Facts:
bibas | ρ 181 | γ siskes | τ 662 | ξ geskor
bobro | ρ 703 | γ mastar | τ 99 | ξ padrom
brelin | ρ 703 | γ vozal | τ 662 | ξ dramin
breplonan | ρ 399 | γ skopleza | τ 662 | ξ geskor
brofim | ρ 703 | τ 662 | ξ noflel
deklis | ρ 399 | γ rezeplom | τ 662 | ξ geskor
detruk | ρ 181 | γ plevul | τ 99 | ξ pidrak
dramin | ρ 703
drefu | ρ 181 | τ 99 | ξ levam
duflo | ρ 458 | γ stustek | τ 99 | ξ padrom
dure | ρ 703 | γ plufluvur | τ 662 | ξ noflel
flazo | ρ 703 | γ gruposo | τ 662 | ξ sadaplir
fleplak | ρ 458 | τ 99 | ξ dramin
flokek | ρ 399 | γ duflo | τ 99 | ξ padrom
flona | ρ 562 | γ detruk | τ 99 | ξ pidrak
flotra | ρ 703 | γ grelos | τ 662 | ξ dramin
fusa | ρ 181 | γ flazo | τ 662 | ξ sadaplir
futi | ρ 181 | γ gegru | τ 662 | ξ sadaplir
gabi | ρ 458 | γ veven | τ 662 | ξ gumon
gegru | ρ 179 | γ stosak | τ 662 | ξ sadaplir
geskor | ρ 179
gibrogak | ρ 458 | γ sugrok | τ 99 | ξ levam
gobal | ρ 179 | γ flokek | τ 662 | ξ padrom
grebak | ρ 458 | γ plipon | τ 99 | ξ geskor
grelos | ρ 181 | γ vunos | τ 662 | ξ dramin
gristase | ρ 703 | γ tosu | τ 99 | ξ dramin
grudusus | ρ 181 | γ skepli | τ 99 | ξ geskor
gruposo | ρ 181 | γ naflo | τ 99 | ξ sadaplir
grutrir | ρ 458 | γ mokli | τ 662 | ξ geskor
gumon | ρ 458
klasti | ρ 458 | γ putrufur | τ 662 | ξ mikol
klusapul | ρ 458 | γ nidru | τ 662 | ξ dramin
kozabo | ρ 703 | γ puskin | τ 662 | ξ mikol
levam | ρ 458
lufla | ρ 562 | γ klusapul | τ 662 | ξ dramin
mastar | ρ 179 | γ stimogrun | τ 662 | ξ padrom
mikol | ρ 179
mokli | ρ 179 | γ triplek | τ 99 | ξ geskor
naflo | ρ 458 | γ futi | τ 99 | ξ sadaplir
neskufu | ρ 703 | γ nuforim | τ 99 | ξ noflel
nidru | ρ 181 | γ gristase | τ 99 | ξ dramin
noflel | ρ 703
nuforim | ρ 179 | γ brofim | τ 662 | ξ noflel
nunu | ρ 562 | γ pozas | τ 99 | ξ geskor
padrom | ρ 399
pidrak | ρ 181
plazor | ρ 179 | γ zadri | τ 662 | ξ geskor
pletosta | ρ 562 | γ drefu | τ 662 | ξ levam
plevul | ρ 181 | τ 99 | ξ pidrak
plipon | ρ 458 | γ grudusus | τ 99 | ξ geskor
plufluvur | ρ 399 | γ neskufu | τ 662 | ξ noflel
pofo | ρ 181 | γ nunu | τ 662 | ξ geskor
pozas | ρ 179 | γ vebre | τ 99 | ξ geskor
pufezir | ρ 562 | γ rora | τ 662 | ξ levam
puskin | ρ 181 | τ 662 | ξ mikol
putrufur | ρ 458 | γ kozabo | τ 662 | ξ mikol
rezeplom | ρ 458 | γ grutrir | τ 99 | ξ geskor
rora | ρ 562 | γ pletosta | τ 662 | ξ levam
ruklupluk | ρ 179 | γ gibrogak | τ 99 | ξ levam
sabrotros | ρ 179 | γ fleplak | τ 662 | ξ dramin
sadaplir | ρ 179
sekliske | ρ 179 | γ gabi | τ 99 | ξ gumon
siskes | ρ 399 | γ trenik | τ 662 | ξ geskor
skapek | ρ 181 | γ flona | τ 99 | ξ pidrak
skefu | ρ 179 | γ klasti | τ 662 | ξ mikol
skepli | ρ 179 | γ deklis | τ 662 | ξ geskor
skopleza | ρ 179 | γ plazor | τ 662 | ξ geskor
skotulu | ρ 703 | γ suplem | τ 99 | ξ dramin
skubrel | ρ 181 | γ fusa | τ 99 | ξ sadaplir
stimogrun | ρ 399 | τ 662 | ξ padrom
stosak | ρ 181 | τ 662 | ξ sadaplir
stustek | ρ 562 | γ bobro | τ 99 | ξ padrom
sugrok | ρ 181 | γ pufezir | τ 99 | ξ levam
suplem | ρ 399 | γ lufla | τ 99 | ξ dramin
tesovok | ρ 458 | γ gobal | τ 99 | ξ padrom
tosu | ρ 458 | γ brelin | τ 99 | ξ dramin
trenik | ρ 181 | γ breplonan | τ 662 | ξ geskor
triplek | ρ 179 | γ zubon | τ 662 | ξ geskor
vaber | ρ 181 | γ sabrotros | τ 99 | ξ dramin
vebre | ρ 562 | τ 662 | ξ geskor
veven | ρ 179 | τ 662 | ξ gumon
vozal | ρ 562 | γ flotra | τ 662 | ξ dramin
vunos | ρ 179 | γ vuva | τ 99 | ξ dramin
vuva | ρ 703 | γ vaber | τ 99 | ξ dramin
zadri | ρ 179 | γ grebak | τ 99 | ξ geskor
zubon | ρ 399 | γ pofo | τ 662 | ξ geskor

Known rows:
neskufu: [ -4   6  -1   0  -2   9  -6   3 -14   4   1  13   6  -9   8  -5 -11  -5
  -1   7 -10   8  -7]
stustek: [ -3  -3 -20   5  -1   8  -4  10  -2   6   0   8  -2  -9   8  -9 -29  10
 -16  13 -14   3   0]
bobro: [ -1   4 -17   1  -2   1  -6   1  -5  -2  -4  23  -8  -8   4 -10 -18   4
 -11   5 -12   5  -2]
duflo: [ -7 -11  -8   0   8   6   0   5  10   2  -3   9   3 -20  11 -11 -20   3
  -7  14   1   8   4]
triplek: [  9  23  11   6  -5  -4  -9 -22   6   1   1  -5  21  -5 -26  20  18   3
   1 -14  10 -20   5]
rezeplom: [ -1  25  12  -8  17 -12  -8   6   6   5  -4  -8  33 -30 -16  -4   5  25
 -15   8   2  -5  -7]
grutrir: [ 12  27   4  -5  14 -11   4 -12  17  -6  -5 -15  10 -16 -24   8  20  13
  -2 -10   9 -18   0]
grudusus: [  5  11  10  -2  10   1   6  14  -4  -4   0  -1   5   1  -7  -4   2  28
  -9  -1  -7 -14  -3]
rora: [  4  -1  -4 -13  -2  -2  10   2  12   1   5 -11 -24  10  -9  -7  -9 -13
   7   3  -2   8   7]
naflo: [-10   6  -8 -12  -3  -6  -8   6   8   5  -2   0  11 -21  15 -15  -7   7
   3   6   6  14   4]
nidru: [ -7 -10   2  -3   0   5  -4   8  -3   3  18   4  -8  -2   8 -13  -3  12
 -16   2  -6  -4   0]
ruklupluk: [ -3 -12   4   0  -5  16 -18   4  10  -7  -2  13  16   6  22  -8 -11 -10
   0  13  -1  17   0]
gegru: [  2   0   0  -4  -4  -7   0 -13  -8   7  -5   1 -15  16   3   0   6 -20
  14  -9  10   8   9]
brelin: [  1   5  -5   1   3 -14   6  -4   1   0  -8   6 -20   5 -14   2   6 -11
   8  -7 -13  -1  -4]
lufla: [ -3 -10  -5  -4  -3  -1   5   6   0   5   9 -13 -12  12   5  -7  -6 -13
   3   3  -9  10  -2]
trenik: [  3  -5  11  -5  -3   3  16   0  -6  -4  12  -4 -16  19   0   1   3   4
   2  -9  11  -7   9]
vaber: [  8  10  15  11  13   1  -7  -2   6   3  10  -8  12  -6 -24   4   5  27
 -24   3 -14 -20  -9]
kozabo: [ -2  -6  -3  -3 -12  -7  11   2   8   5   3  14 -12   8   0   3   4 -14
   8 -11   5  13   2]
dure: [ -3  -5 -11   1  -7   3   7  -4  -8  -9  -4  13 -11  10  18   3  -2 -11
  13  -5  -4  15  -8]
flotra: [ 11   6   2   0   2 -16   9  -3  -1  10  -5  -5 -14   1 -17  -2  14  -1
   4  -6 -10   3 -10]

Rows:
[ 10  -6  -7  -1   8  -9   7   4   4  15  -2 -12 -14  10 -11  -6  -1  -9
   3   4 -16   1  -3] | vozal
[ -4  -6  -7 -11   5  -6   0   2   8  -1   5 -10 -16  -4   1 -10   5 -14
  11   0  10  13   5] | klusapul
[ -1  -3 -12   1   3   7 -14   8  -6   1  -2   3  23   0  15 -12 -23   0
  -9  14 -14  14 -13] | flona
[-10  -8   3   2  -9  -7 -17 -11 -16   7  -4  -6   7  -8  27   8   9 -12
  14  -4   4 -10   7] | sadaplir
[  6 -11 -12   5  -3   6   4 -13   0   0 -11   7 -18  12  -3   3  -3 -17
   6  -7   0  -2  14] | mastar
[ -7  10  -4   3  -1  -9 -11   2  -9   8   6  13  -5  -9   2 -16  -7   0
  -5   2 -15  12  -9] | gristase
[-19  -3   1  -5   0   2 -18  -6 -29   3   0  -5   8 -11  21  14  27  -2
   2  -7  11 -19  11] | geskor
[ -7  -9   5   9  -6  -3  -9  11   1  -1   5   7   7  -8  13 -13 -10   9
   5  13  -1  21 -17] | suplem
[  2 -22  -8   8  -5  11   1 -14   1  -7  -5   9  -2  14  22   9  -7 -17
   9  -3   4   8   8] | gobal
[  8 -11 -14  12  -1  -7  21  -2   4  -7 -13   2 -32   9 -18   1 -10  -1
  14  -3   6  -4   0] | stimogrun
[ -6 -12 -11  -1   2   1  -8  -4 -13  -5   0 -12  -3  -1   8   7   2  -6
 -10  -7  -8 -29   9] | pidrak
[-14  -6 -11  -5   6  -1  -4   0 -16  -1 -13 -14   7 -16  10  10   8  -5
   5   1  -1 -19   3] | gumon
[  8  19   4   8  14  -8 -12  -2   9  12   2  -4  33 -26 -20   3   1  19
 -18   8  -4 -13 -10] | fleplak
[-10   9   0  -3   0   3 -15   2 -15   7 -10  17   9   4  10  -9   2   0
  -4   2   5   5   4] | zadri
[-15 -24   4   5  -8   2 -11  -3  -4  -1 -17  13  12   5  14  17  23 -12
  -3  -3   9 -10  11] | mikol
[  0  -1  15  -3  11  -6 -14  -5   7  12  -5   1  23 -13  -2  -7   0  13
 -14   7  -9   0  -6] | vunos
[ -7  -5  -4  13  -5   1 -12   5  -4  -3   3  16   8 -11  30 -11 -12  -1
  -7   7 -15  18 -17] | skotulu
[ -5 -28  -3  -1 -11   3  -2  -3  11 -11 -10  16   4  22  28   8   8 -19
   9  -4   5  12   9] | skefu
[ -2 -15  -3   0 -10  -3  17   4  11 -11   7   2 -25  24  -9   6   4   0
   1 -10   8  -4  13] | puskin

